Here is a tiny trained network, its code and every weight. The questions are about switching its units off for an input and a class, where a switched-off unit gives its printed mean instead of its output.

import numpy as np


def w(rows, s, z=0):
    codes = np.array(rows[::2]) - 128.0
    scale = np.full(codes.shape[1], s)
    scale[-1] = z or s
    return codes * scale


def f(y):
    return y / 2 * (1 + np.tanh(0.7978845608 * (y + 0.044715 * y**3)))


def log_softmax(a):
    a = a - a.max(-1, keepdims=True)
    return a - np.log(np.exp(a).sum(-1, keepdims=True))


def net(x, mask):
    res = np.array(x, float).reshape(1, 3) / 4 @ E
    y = f(res @ A[0][:, :-1].T + A[0][:, -1])
    res = res + np.where(mask, y, B[0][:, -1]) @ B[0][:, :-1]
    return log_softmax(res[-1] @ U[:, :-1].T + U[:, -1])


A, B = {}, {}
E = w([
[110,250,193],'x0',
[62,69,255],'x1',
[10,135,72],'x2',
],0.0092)
A[0] = w([
[127,65,102,70],'N0',
[115,91,192,94],'N1',
[48,118,90,119],'N2',
[152,162,93,74],'N3',
[146,164,60,112],'N4',
[157,53,116,90],'N5',
[142,76,100,86],'N6',
[250,107,178,48],'N7',
[112,184,143,118],'N8',
[117,118,121,250],'N9',
[106,190,153,84],'N10',
[109,133,113,55],'N11',
[85,80,182,103],'N12',
[58,156,104,90],'N13',
[137,82,199,88],'N14',
[153,153,83,97],'N15',
[53,127,91,49],'N16',
[169,139,104,92],'N17',
[188,177,182,91],'N18',
[110,95,186,102],'N19',
[127,199,172,105],'N20',
[122,158,139,137],'N21',
[161,154,70,117],'N22',
[128,217,159,128],'N23',
[109,185,142,91],'N24',
[118,71,91,112],'N25',
[144,130,108,231],'N26',
[135,68,108,136],'N27',
[153,68,109,83],'N28',
[171,154,63,85],'N29',
[200,115,161,155],'N30',
[112,68,88,112],'N31',
[189,163,87,107],'N32',
],0.016,0.011)
B[0] = w([
[140,102,117,166],'N0',
[96,109,154,198],'N1',
[119,201,78,194],'N2',
[107,98,119,165],'N3',
[90,111,164,220],'N4',
[160,93,102,194],'N5',
[142,96,118,167],'N6',
[102,195,4,252],'N7',
[166,98,109,185],'N8',
[144,158,175,254],'N9',
[145,70,91,178],'N10',
[91,79,37,116],'N11',
[87,108,173,205],'N12',
[136,150,39,172],'N13',
[83,106,123,207],'N14',
[82,91,151,182],'N15',
[115,143,22,159],'N16',
[93,117,115,164],'N17',
[135,113,65,224],'N18',
[82,116,155,193],'N19',
[160,79,120,216],'N20',
[149,121,136,160],'N21',
[96,105,171,216],'N22',
[164,72,149,245],'N23',
[147,93,96,170],'N24',
[169,91,118,184],'N25',
[132,162,191,247],'N26',
[166,111,137,195],'N27',
[157,77,94,175],'N28',
[101,110,148,214],'N29',
[122,189,96,247],'N30',
[153,110,120,188],'N31',
[77,93,152,225],'N32',
],0.016,0.0091)
U = w([
[37,74,181,58],'0',
[248,50,130,85],'1',
[120,175,69,154],'2',
[214,200,247,254],'3',
],0.016,0.006)

Each question gives the input, the list of numbers given to net, and the class t.
The units are the neurons (one row each of A and B). Each row of codes is followed by its name. A weight is (code - 128) times the scale printed after its matrix; where a second scale follows, it is the last column's (A, B and U).
mask holds one flag per neuron, in row order. A switched-off neuron (its flag False) gives its mean, the last column of its row in B, instead of its output. The means were averaged over made-up inputs and are rounded, as every weight is.
A unit's drop is (log p(t) with every unit on - log p(t) with that unit switched off) / (log p(t) with every unit on - log p(t) with every unit switched off).
The circuit of an input: a set's keep is (log p(t) with only the set's units on - log p(t) with every unit switched off) / (log p(t) with every unit on - log p(t) with every unit switched off). Starting from the 12 units with the biggest drops (on a tie, the unit counted first), units are removed one at a time, each time the one whose removal leaves the highest keep (on an exact tie, the one counted first), for as long as the keep stays at least 0.8.
units of the circuit, in order: the units of the circuit, biggest drop first
top k neurons: the k neurons with the biggest drops, biggest first
drop of u: that unit's drop, to one decimal
input [8,-6,-5], class 1: units of the circuit, in order -> (N23)
input [3,-4,4], class 0: top 2 neurons -> (N7, N30)
input [0,-5,5], class 0: top 2 neurons -> (N7, N4)
input [5,5,-6], class 2: top 4 neurons -> (N7, N30, N18, N32)
input [8,4,-7], class 1: top 2 neurons -> (N23, N20)
input [7,2,-6], class 1: top 2 neurons -> (N23, N20)
input [-4,5,-6], class 2: top 2 neurons -> (N7, N30)
input [6,0,-7], class 2: drop of N25 -> 0.2
input [-2,-5,-7], class 2: drop of N7 -> 1.1
input [6,-2,6], class 1: drop of N7 -> 0.4
